In the rows, 128 means zero.
Each row of numbers stands for one element and depends on some of the facts below. Use the named rows to name the rest.

How the elements are related:
Δ: points at; Ξ: sits directly inside; π: belongs to class; Λ: is of sort
bapak Δ:vuzul Ξ:flirazam π:c Λ:m
bragek Δ:pelek Ξ:roklur Λ:n
braru Δ:gruri Ξ:tabim π:d Λ:n
bravur Δ:pova Ξ:riplefun π:e Λ:n
britras Δ:robrik, graza Ξ:stapel π:a Λ:n
dafirol Δ:pitra, tedra Ξ:pegro π:i Λ:n
desuk Δ:pliranor Ξ:kidiplol π:a Λ:n
dibra Δ:gruri Ξ:pegro π:e Λ:n
didim Δ:nani Ξ:zoklu π:e Λ:m
didru Δ:zoklu Λ:m
diplel Ξ:skupo π:c Λ:n
donum Δ:gropu, skevim Λ:m
doplum Ξ:seklu π:f Λ:n
drarak Δ:klakla Ξ:nufum Λ:n
dretil Δ:pitra Λ:m
droklapla Δ:lusis, trafi, nani Ξ:troskik Λ:m
droskeno Λ:n
duru Δ:nukar, diplel, sketan Λ:n
fafak Δ:vuzul Ξ:skupu π:a Λ:m
fedrin Ξ:dretil π:a Λ:m
figraser Ξ:nukar π:i Λ:m
flebin Δ:tronager Ξ:kidiplol π:l Λ:m
flefla Ξ:droskeno π:g Λ:m
fliflam Δ:plupon Ξ:nufum Λ:m
flirazam Λ:n
flosko Δ:gruri Ξ:kidiplol π:b Λ:m
flova Ξ:flirazam Λ:n
fubrer Ξ:nodru π:a Λ:n
fudrim Ξ:pegro π:g Λ:m
gagi Ξ:zoklu π:g Λ:m
gazun Δ:tabim Ξ:nama π:j Λ:n
gebrum Ξ:lidri π:a Λ:m
gifugim Ξ:zitrevok π:h Λ:n
gigrun Δ:gruri Ξ:zoklu π:c Λ:m
goflon Δ:lidri, pegraflor Ξ:roklur π:f Λ:m
graza Ξ:laklu Λ:m
grefle Ξ:pegro π:c Λ:n
greflin Δ:gigrun Ξ:zitrevok π:i Λ:n
gremom Δ:diplel Ξ:duru π:a Λ:n
grifem Δ:vita Λ:m
grobre Δ:skidrupe Ξ:skeku π:c Λ:m
gropu Δ:trilekin Λ:m
gruri Ξ:flirazam π:a Λ:m
gudun Δ:grobre Ξ:stupluk π:f Λ:m
guplu Δ:dafirol, seskon, lusis, gremom Ξ:robrik π:d Λ:m
kidiplol Λ:m
kipe Λ:m
klafil Δ:graza Ξ:duru π:l Λ:n
klakla Δ:vetrabom Ξ:seklu π:a Λ:n
klasti Ξ:tabim π:h Λ:m
kligugrun Δ:mome Ξ:tedra π:b Λ:n
klisel Δ:gruri Ξ:roklur π:e Λ:m
klofeflak Δ:lusis Ξ:zitrevok π:c Λ:n
kobrul Δ:diplel Ξ:seklu Λ:n
kosak Λ:m
laklu Λ:m
lastu Δ:diplel, nama Ξ:satrus π:d Λ:n
leke Δ:braru, gazun Λ:n
lidri Δ:satratre Λ:n
lusis Δ:pobam Ξ:roklur Λ:m
mamen Ξ:robrik π:a Λ:m
mavak Δ:vita Λ:n
memotrim Ξ:pegro π:a Λ:n
mome Δ:grobre, sketan Ξ:donum π:k Λ:m
nama Λ:n
nani Ξ:leke π:d Λ:m
nodru Δ:pitra, zoskil Λ:n
nogus Λ:n
nufum Λ:m
nukar Δ:stetoplol Λ:n
nutape Ξ:nodru π:d Λ:m
pados Δ:britras, pliranor Ξ:mavak π:c Λ:m
pegraflor Δ:skevim Ξ:stapel π:h Λ:n
pegro Δ:tronager, gremom Λ:n
pelek Δ:vedon, pobam Ξ:stapel π:e Λ:m
pitra Δ:vaklum, gremom Ξ:zitrevok π:g Λ:n
pleka Δ:stetoplol Ξ:lidri π:b Λ:n
plidrun Δ:stapel, skevim Ξ:zoklu Λ:m
plifa Ξ:tedra Λ:m
pliranor Δ:trilekin Ξ:skeku π:d Λ:n
pliskos Δ:vaklum, kobrul Ξ:plumu π:a Λ:m
plodon Ξ:dretil π:d Λ:m
plumu Λ:m
plupon Δ:pitra, graza Ξ:kipe π:i Λ:m
plustes Ξ:duru π:c Λ:n
pluvon Ξ:troskik π:a Λ:n
pobam Δ:vaklum, diplel Ξ:tabim π:c Λ:n
pova Δ:skidrupe Ξ:tobeskis π:a Λ:m
pubri Ξ:robrik π:b Λ:m
ragrim Δ:gigrun Ξ:donum π:a Λ:n
riplefun Δ:braru Λ:m
robrik Δ:tabim Λ:n
roklur Λ:m
saramis Δ:pliskos Ξ:skupu π:d Λ:m
satratre Δ:pitra, donum Ξ:kidiplol π:k Λ:n
satrus Λ:m
seklu Δ:grifem Λ:m
seskon Ξ:tedra π:d Λ:m
skeku Λ:m
skenem Δ:leke, tobeskis Ξ:kosak π:b Λ:n
sketan Ξ:skeku π:b Λ:m
skevim Ξ:stupluk π:k Λ:m
skidrupe Ξ:stupluk π:e Λ:n
skoruk Ξ:donum π:j Λ:m
skupo Δ:skevim, flefla, zoskil Λ:m
skupu Λ:m
sobrar Ξ:nodru π:i Λ:m
sote Ξ:riplefun π:a Λ:m
stapel Δ:gremom Λ:m
stegas Ξ:dretil π:f Λ:n
stetoplol Δ:diplel Ξ:didru π:a Λ:m
stibro Ξ:flirazam π:f Λ:n
stosul Δ:gruri, satratre Ξ:plumu Λ:n
stugri Δ:sobrar, tabim, vagrer Ξ:donum Λ:n
stupluk Λ:n
tabim Δ:graza, pliskos Λ:m
tedra Δ:vaklum, pegraflor, skidrupe Λ:m
tobeskis Δ:gremom Λ:m
trafi Δ:diplel Ξ:stapel Λ:n
trigrok Ξ:zitrevok π:f Λ:m
trilekin Ξ:droskeno π:a Λ:n
tronager Δ:gruri Λ:n
troskik Λ:m
truzi Ξ:zoklu π:a Λ:n
vagrer Λ:m
vagror Δ:skevim Ξ:robrik π:e Λ:m
vaklum Ξ:kipe π:c Λ:n
vedon Δ:sobrar Ξ:nogus π:b Λ:n
vetrabom Δ:sote Ξ:duru π:f Λ:n
vita Δ:tronager Ξ:robrik π:j Λ:m
vizan Ξ:skeku π:k Λ:n
voflagrum Δ:pubri Ξ:nodru π:e Λ:m
votek Ξ:nama π:d Λ:m
vuzul Δ:pliskos Ξ:skupu Λ:n
zadroskom Ξ:roklur π:a Λ:n
zavo Ξ:seklu π:c Λ:n
zitrevok Λ:m
zoklu Δ:trilekin, pegro, gazun Λ:m
zoskil Ξ:kipe π:a Λ:n
zozifak Δ:trilekin, stibro Ξ:duru π:b Λ:n
zuklel Δ:graza Ξ:didru π:c Λ:n

Named rows:
dibra: [136 107  71 103 137 178 151 128 136 125  95 116 115 109 105 119 107 143
  91 142 125 100 139 111 142 130 129 107 120 124  97 108 121 149 121]
gruri: [102 134 122 120 145  75 127 141 115 123 122 102  88 121 136 127 124 130
 156 147 127 178 160 139 142 130  98 120 121 126 182 135 129 130 135]
pliskos: [115 140 131 118 138 104 109 145 101 124 141 134 102 148 139 137 115 129
 162 130 127 167 141 140 129 130  96 119 117 121 138 128 119 128 128]
flefla: [112 142 117 122 146  98 121 142 113 125 125 121  97 127 135 145 117 123
 149 132 124 157 131 133 123 122  87 122 128 130 160 129 133 125 129]
plodon: [115 137 131 118 105 109 127 133 105 128 150 115 115 155 146 139 131 123
 131 132 129 146 128 151 131 132  85 111 140 116 186 108 124 108 132]
guplu: [105 113 171 114 146  37 130 129  88 135 143 168 129 157 152 151 136  97
 175 125 137 148  94 143 127 135  95  87 140 136 157 128 129 124 107]
sketan: [118 144 106 128 154  98 118 149 113 115 118 122  99 130 109 140  95 122
 147 124 123 161 110 131 103 116  99 121 116 129 148 127 139 127 126]
zavo: [126 127  90 121 102 153 134 120 120 146 104 108 154 138 125 129 120 126
 118 157 121 125 107 124 136 127 117 124 131 129  78 103 132 137 126]
vedon: [129 131  92 113 124 160 123 132 120 137  89 134 139 122 108 129 104 137
 125 142 127 124 108 115 126 126 138 126 114 131  45 115 128 157 117]
skoruk: [109 138 103 117 129 125 141 147 113 111 121 132  96 129  96 136 109 123
 101 121 136 141 114 139  95 121 122 114 123 118 174 109 126 126 126]
kidiplol: [130 137 180 162 126 114 127 122 155 113 168 140 138 122 135 118 160 121
 121 101 134 128 135 132 105 121 171 160 131 127 196 159 129 105 149]
nukar: [163 122 169 159 133 137 118 101 163 129 138 135 177 106 125 103 145 145
 125 106 124  90 121 111 130 132 189 156 126 141 105 156 140 123 132]
klofeflak: [131 116 127 120 133 191 113 138 117 146  93 106 165 124 110 150 103 126
  93 137 115 155 130 124 151 147  69 148 145 136  50 101 150 120 102]
stibro: [133 100  66 112 120 135 142 137 131 134  77 106  97 121  93  97  98 124
 113 136 140 103 126 127 122 136 153 119 125 120  36  90 122 153 119]
fudrim: [116 145  98 120 121 147 130 144 116 119 139 114 101 147 134 145 117 123
 124 135 121 149 129 137 119 117  85 123 126 116 167 120 125 119 140]
tronager: [150 118 167 155 134 126 134 103 174 130 122 126 159  81 130 100 161 145
 117 116 129  92 149 108 139 132 198 158 130 141 123 160 134 132 135]
greflin: [122 108 132 117 117 183 128 128 124 157  93  86 159 117 138 159 131 118
  89 153 114 154 147 125 172 148  56 149 167 136  76 102 147 112 109]
zoskil: [130 125 106 115 128 122 122 122 116 140 103 104 145 124 121 112 108 147
 147 156 123 138 135 123 156 138 116 118 113 133  81 118 132 147 123]

Rows to name:
No name comes twice in this set of rows, the named rows included.
[130 118 118 111 106 127 133 113 122 148 106 106 140 122 141 124 132 145
 125 150 126 111 145 126 165 143 104 107 140 131 106 106 123 139 117] => braru
[161 127 168 159 128 130 114 103 163 132 129 129 176 100 126 101 144 146
 128 108 125  95 126 114 128 132 197 159 125 142 102 157 138 127 132] => nama
[116 111 214 152 125  24 135  98 137 156 104 191 196 105 129 100 180 107
 172 119 159  98  81 121 111 137 248 139 132 152  66 160 132 161 111] => robrik
[153 114 170 151 129 145 132 105 169 133 131 145 162  97 134 109 165 144
 116 114 132  84 147 107 139 131 204 158 130 139 102 161 128 135 132] => leke
[145 136  57 111  93 194 132 116 128 126 135 100 136 155 137 106 108 157
 128 161 111 110 133 121 154 121 118 110 103 113  95 111 112 140 148] => truzi
[125 136 137 119 133  83 112 134 105 125 145 113 102 143 149 143 121 131
 154 124 126 145 139 143 138 136  74 106 136 128 173 121 129 112 124] => seskon
[167 125 144 148 128 182 128 107 178 123 140 130 145  96 142 109 153 155
 110 112 122  76 161 102 147 127 180 153 125 136 116 158 123 133 140] => pegro
[117 138 118 117 130 123 117 146 111 129 141 141 100 152 147 158 123 113
 151 128 127 147 119 135 122 122  83 121 133 125 128 125 124 124 125] => bapak
[127 156  67 120 110 162 131 137 127 111 155 107  83 156 146 140 113 134
 134 136 116 129 136 130 121 104  89 112 116 111 179 125 113 124 153] => gagi
[122 128 112 117 148 121 125 151 108 112 131 143  87 141 109 138 102 124
 129 113 135 141 122 137 105 127 104 109 119 120 139 119 123 129 119] => pelek
[109 124 120 116 139 115 136 140 121 125 133 126  90 135 146 155 132 113
 136 133 126 146 140 132 136 125  80 113 141 126 167 130 126 123 127] => flebin
[138 127 102 121 125 140 117 124 118 144 103 119 144 134 131 133 109 133
 142 144 119 121 109 117 141 131 105 121 128 137  51 118 134 143 117] => pobam
[132 128 183 161 149 110 135 121 165 112 160 144 123 105 141 120 168 123
 122 100 132 123 154 123 117 122 173 158 136 131 201 172 129 109 144] => grifem
[124 131 108 114 113 127 122 124 117 145  93 105 136 118 125 111 119 148
 150 159 129 137 150 127 158 139 133 123 115 133  67 113 122 155 125] => trilekin
[ 96 110 138 114 166  39 144 143  99 123 109 167 103 128 103 135 118  95
 150 123 145 146  95 137 100 126 129  97 125 131 151 126 131 139 109] => vagror

Now the same elements, written a new way:
Some elements and their rows:
stosul: [116 121 119 134 126 147 133 128 107 132 168 116 126  82 152 131 154 157
 130  93 119 156 146 112 155 147 120 121  99 127 197 106 151 129 140 107
 110 123 135 131 127]
tronager: [112  80 108 120 106 133 116 147 156 146 112 157  84 117 178  99 158 126
 147 147 177 136 157 110 151 130 103 116  89 138 124 180 168 122 159 120
 110 189 179 101 143]
vita: [152 137 157 111 150 134 114 170 143 135 123  71  92  85  97 114 152 136
 140 100  66 195  96 156 100 215 135 138  70 161 133 183 139 145 102 146
 179  58 150 148 110]
mavak: [117  77  88 129 104 137 115 136 162 148 116 141  92 112 181 101 146 118
 142 144 179 141 160 101 145 134 109 115  94 133 125 168 159 129 159 114
 119 190 172 109 146]
robrik: [ 98 111  86 122  95 147  88 150 189 172 122  86  64 106 180 105 182 109
 153 125 158 160 147 143 141 141 110 113  60 153 107 186 172 124 161 130
 114 187 177 123 152]
mome: [177 160 156 113 118  64 110 166  84 125 151  98 143 113  93 105 114 145
 149 113  95 156 106 110 112 192 146 133 108 120 133 143 120 140 116 136
 144  85 126 147  87]
kobrul: [103 143 130 115 110 138 120 138 104 127 185 106 132  98 145 129 156 162
 144  84 124 148 136 129 154 138 130 116  91 124 182  96 161 113 148 110
  94 126 138 135 123]
pobam: [104 152 139 119 106 133 118 115  76 135 175 101 129  71 142 128 162 161
 140  81 113 147 157 106 138 143 121 131  74 121 180 116 141 101 133 124
  55 162 133 139 121]
skupo: [144  99  96 123  95 107  87 143 170 136  74 135 105 133 136  70 107  89
 147 151 155 130 124  94 112 155 136 146 108 114  96 223 152 121 117 146
 153 130 163 134 120]
droskeno: [ 99  98  85 116 104 133 113 150 158 145 125 136 100 126 174 105 142 118
 147 138 188 139 159 116 134 124 124 120  90 135 103 169 153 135 164 110
 106 212 173 103 138]
trilekin: [ 89 124 137 118 128 149 131 182 138 132 172 139 101 155 157 129 163 155
 144  92 122 148 113 162 185 118 135 119 118 128 204  84 180 137 169  90
 148  94 138 126 125]
nogus: [103  96  90 111 101 136 112 147 161 145 122 136 103 127 174 103 143 120
 150 137 191 138 157 118 136 122 123 122  93 129 105 168 153 136 166 117
 110 214 171 104 138]
klakla: [ 82 122 117 116 130 156 133 172 150 129 180 110 129 151 146 137 144 149
 133  87 133 156 122 156 168 117 156 122 130 124 188  62 151 156 178  75
 164 117 128 125 120]
fedrin: [122 130 135 117 129 132 117 189 151 125 122 117 129 174 109 108 111 125
 136  96 103 148  83 152 134 143 179 158 139 114 168 119 146 155 132 106
 195  57 111 150 100]
bragek: [ 91 153 117 109 122 148 103 135 133 157 161  51 110  81 135 141 167 161
 134  59  95 165 137 129 143 150 128 116  61 153 170 116 153 125 179 114
 132 124 139 148 130]
flirazam: [102  96  90 116 104 136 114 146 159 145 125 137 103 125 174 103 140 121
 150 135 188 139 161 119 136 121 125 119  94 132 108 166 151 133 166 112
 108 209 171 106 140]
vizan: [137 152 139 118 132 102 127 154  76 130 194 112 139  99 150 141 149 170
 145 115 122 164 140 130 147 166 131 102  97 138 157  98 120 161 155 102
 110 157 130 120 121]
zuklel: [107 156 121 131 112 142 107 107  74 138 168 104 125  76 169 137 159 151
 143  88 111 146 149 116 142 146 126 128  72 121 187 130 138 115 129 124
  53 159 126 143 133]

Name these rows:
No name comes twice in this set of rows, the named rows included.
[127 118 173 111 139 130 131 197 138 121 112 150 104 177 112 100 127 143
 139 105  84 147  79 148 153 153 155 157 138 119 188 149 164 140 122 111
 184  42 124 138  96] => gruri
[175 154 193 107 129  69 115 177  73 125 141 129 120 126 107 103 131 155
 158 125  84 148  97 125 128 191 137 136 101 127 145 176 134 139 108 139
 127  86 129 140  93] => skevim
[127 114 106 103 113 118  81 159 180 154  57 109  87 137 127  84 122  98
 147 129 135 144 116 116  99 158 149 150  79 140  71 245 135 144 142 147
 163 149 153 134 121] => roklur
[122 163 152  95 127 120  96 158 130 146 106  69 108 107  88 108 140 145
 137  67  60 159 100 123 112 177 147 150  71 143 148 180 146 116 136 149
 158  70 129 159 100] => lusis
[146 140 151 126 123  95 130 149  78 133 194 112 126  89 152 132 159 169
 146 117 115 161 139 115 163 170 110  96  97 137 168 107 138 142 149 112
 106 132 142 128 122] => satratre
[157  88 114 148  82 123  97 160 157 134 102 143  85 145 151  66 134  66
 152 174 163 146 119 141 108 160 141 156 121 103 108 204 153 122  61 152
 116 132 160 140 120] => zoklu

The same elements again, as new rows of numbers:
Some elements and their rows:
vita: [162  92  63  82 126  89 172 118 125 137 227 165 185]
mavak: [136 147 156  43 139 157 127 156 146 149 106 125  76]
klafil: [138  89 122 132 131 106  97 121 160 121 136  80  94]
skupo: [120 179 150 112 140 136 152 137 108 170 124 204 105]
grefle: [160  93  77 120 135 145 163 154 158 109 146  59 124]
pegro: [158 131 134  54 152 158 116 165 160 149 126 141  90]
bravur: [134 110 127 144 125 110 139 160 211 100  60  93 143]
guplu: [188 115  53 149 134  87 176 146 149 153 230 169 143]
doplum: [137 109 110 131 129 144 142 140 147 103 117  57 117]
flirazam: [123 121 146  75 160 176 134 151 139 144  95 129  78]
flosko: [112 131 137 107  94  72 123  80  94 133 187 142 134]
plumu: [102 162 145 105 147 155 162 131  93 159 119 192 119]
vizan: [127  90 117 127 130 131 124 122 143 115 126  65 105]
skenem: [142  99 132 106 124 105  77 113 147 132 154  92  78]
skoruk: [111 125 113 159 120 109 149  98  84 129 164 135 142]
nufum: [101 157 144 105 150 156 162 134  91 163 120 197 118]
vagrer: [115 161 144 111 154 169 140 140  91 158 117 204 131]
dretil: [135 176 150 120 139 148 130 145 110 167 127 201 112]

Name these rows:
No name comes twice in this set of rows, the named rows included.
[115 104 123 159 129 114  90  86  85 131 171 159 150] => sketan
[141  86 128 128 138 118  71 111 146 134 147  96  79] => pleka
[131  80 125 129 139 116  84 109 147 130 147  94  75] => kligugrun
[144 137 150  72 157 178 101 159 149 151 100 135  86] => lidri
[132  65  71 125 141  78 190 124 157 133 188 185 177] => mamen
[140 141 164  29 146 174 110 153 136 139 101 128 106] => tronager
[145 135 142  87 167 182  99 165 150 154  95 142  76] => nukar
[154 105 119  84 102  85 157 161 223  93  93  92 172] => dibra
[122 158 133 132  77  66 177 135 169 102 104 143 208] => klisel
[114 172 153  92 138 152 149 135  96 158 122 202 125] => gropu
[132  82 129 111 125  97  92 103 149 124 152  80  76] => zozifak

